Below are the code and all the weights of a small trained network. Each question names an input and a class and asks about switching units off, where a switched-off unit gives its printed mean instead of its output.

import numpy as np


def w(rows, s, z=0):
    codes = np.array(rows[::2]) - 128.0
    scale = np.full(codes.shape[1], s)
    scale[-1] = z or s
    return codes * scale


def norm(h):
    return h / np.sqrt((h * h).mean(-1, keepdims=True) + 1e-5)


def f(y):
    return np.maximum(y, 0)


def log_softmax(a):
    a = a - a.max(-1, keepdims=True)
    return a - np.log(np.exp(a).sum(-1, keepdims=True))


def net(x, mask):
    res = np.array(x, float).reshape(1, 4) / 4 @ E
    u = 0
    for l in range(3):
        y = f(norm(res) @ A[l][:, :-1].T + A[l][:, -1])
        res = res + np.where(mask[u : u + 5], y, B[l][:, -1]) @ B[l][:, :-1]
        u += 5
    return log_softmax(norm(res)[-1] @ U[:, :-1].T + U[:, -1])


A, B = {}, {}
E = w([
[131,115,115,87,255,169,146,170,148],'x0',
[37,125,33,135,117,77,102,158,104],'x1',
[67,204,188,121,133,129,117,163,142],'x2',
[99,46,183,171,185,11,146,73,77],'x3',
],0.0091)
A[0] = w([
[193,137,220,117,123,175,126,75,78,42],'0.n1',
[131,113,133,115,2,83,91,85,166,68],'0.n2',
[81,136,46,109,118,98,109,115,84,55],'0.n3',
[88,213,211,103,125,109,104,159,112,3],'0.n4',
[234,37,71,124,103,141,102,104,106,18],'0.n5',
],0.01,0.0054)
B[0] = w([
[188,128,160,137,89,121,97,244,200,253],'0.n1',
[153,176,140,174,148,173,160,184,15,249],'0.n2',
[111,116,81,161,92,101,160,196,177,215],'0.n3',
[9,112,158,186,131,169,170,13,186,191],'0.n4',
[152,90,56,154,128,110,209,57,151,242],'0.n5',
],0.011,0.0053)
A[1] = w([
[124,95,110,81,252,176,139,150,130,22],'1.n1',
[154,150,163,124,36,111,83,66,54,52],'1.n2',
[110,116,77,119,79,229,133,108,128,37],'1.n3',
[169,168,105,68,102,169,78,137,117,2],'1.n4',
[136,74,185,151,158,41,102,109,85,8],'1.n5',
],0.016,0.0019)
B[1] = w([
[143,137,159,239,65,180,184,186,24,254],'1.n1',
[151,113,145,171,182,225,201,223,57,186],'1.n2',
[143,171,133,79,180,59,73,60,99,227],'1.n3',
[136,178,115,64,127,95,108,82,134,186],'1.n4',
[147,235,109,1,156,103,41,77,123,240],'1.n5',
],0.011,0.0074)
A[2] = w([
[186,30,54,109,123,137,150,68,134,65],'2.n1',
[203,77,203,99,123,172,115,134,218,3],'2.n2',
[1,136,220,124,118,160,97,124,173,29],'2.n3',
[152,156,114,69,127,170,80,96,147,84],'2.n4',
[26,100,32,123,111,122,89,181,151,8],'2.n5',
],0.02,0.0019)
B[2] = w([
[53,153,93,148,189,216,146,102,219,254],'2.n1',
[122,74,168,153,5,18,137,162,133,251],'2.n2',
[130,106,16,138,192,191,166,78,198,238],'2.n3',
[96,95,131,70,186,101,66,107,97,217],'2.n4',
[184,70,232,122,49,70,127,143,173,232],'2.n5',
],0.015,0.0088)
U = w([
[86,99,63,198,188,208,178,41,255,195],'0',
[156,55,208,161,28,44,113,150,190,178],'1',
[131,134,157,236,131,216,166,183,17,2],'2',
[117,151,133,44,201,111,25,57,107,124],'3',
],0.01,0.00049)

Each question gives the input, the list of numbers given to net, and the class t.
The units are the neurons (one row each of A and B). Each row of codes is followed by its name. A weight is (code - 128) times the scale printed after its matrix; where a second scale follows, it is the last column's (A, B and U).
mask holds one flag per neuron, layer by layer. A switched-off neuron (its flag False) gives its mean, the last column of its row in B, instead of its output. The means were averaged over made-up inputs and are rounded, as every weight is.
A unit's drop is (log p(t) with every unit on - log p(t) with that unit switched off) / (log p(t) with every unit on - log p(t) with every unit switched off).
The circuit of an input: a set's keep is (log p(t) with only the set's units on - log p(t) with every unit switched off) / (log p(t) with every unit on - log p(t) with every unit switched off). Starting from the 12 units with the biggest drops (on a tie, the unit counted first), units are removed one at a time, each time the one whose removal leaves the highest keep (on an exact tie, the one counted first), for as long as the keep stays at least 0.8.
units of the circuit, in order: the units of the circuit, biggest drop first
unit that matters most: the unit with the biggest drop
k most important neurons: the k neurons with the biggest drops, biggest first
top k neurons in layer l: the k neurons of layer l with the biggest drops, biggest first
drop when u is switched off: that unit's drop, to one decimal
input [-2,-3,6,-2], class 0: units of the circuit, in order : (0.n4)
input [6,6,3,1], class 1: top 2 neurons in layer 0 : (0.n3 0.n2)
input [-6,0,-8,6], class 0: 3 most important neurons : (0.n5 2.n1 1.n1)
input [-6,2,5,5], class 2: 3 most important neurons : (1.n2 0.n2 2.n1)
input [2,-6,2,-6], class 1: top 2 neurons in layer 0 : (0.n1 0.n2)
input [0,6,3,-5], class 1: 2 most important neurons : (2.n5 0.n3)
input [5,7,0,-6], class 1: 3 most important neurons : (2.n5 0.n3 1.n5)
input [8,8,-2,-3], class 1: 4 most important neurons : (0.n3 2.n5 0.n2 1.n2)
input [7,-8,3,5], class 1: 3 most important neurons : (0.n1 2.n2 0.n2)
input [8,2,7,-3], class 2: 2 most important neurons : (1.n1 2.n1)
input [-2,-2,-8,5], class 0: 2 most important neurons : (0.n5 2.n1)
input [5,4,1,7], class 3: 2 most important neurons : (1.n5 0.n2)
input [4,-7,-1,5], class 1: 2 most important neurons : (0.n1 2.n2)
input [3,8,4,-1], class 1: units of the circuit, in order : (2.n5)
input [0,-2,4,-6], class 3: 2 most important neurons : (1.n3 2.n4)
input [5,-2,-6,-8], class 3: top 2 neurons in layer 1 : (1.n3 1.n4)
input [7,5,-6,5], class 2: drop when 1.n1 is switched off : 1.8
input [2,-5,-1,-1], class 1: drop when 0.n2 is switched off : 0.0
input [-3,5,-2,-8], class 3: drop when 1.n3 is switched off : 0.4
input [-3,-3,1,7], class 3: unit that matters most : 1.n5
input [-3,2,-3,3], class 0: top 2 neurons in layer 0 : (0.n5 0.n3)
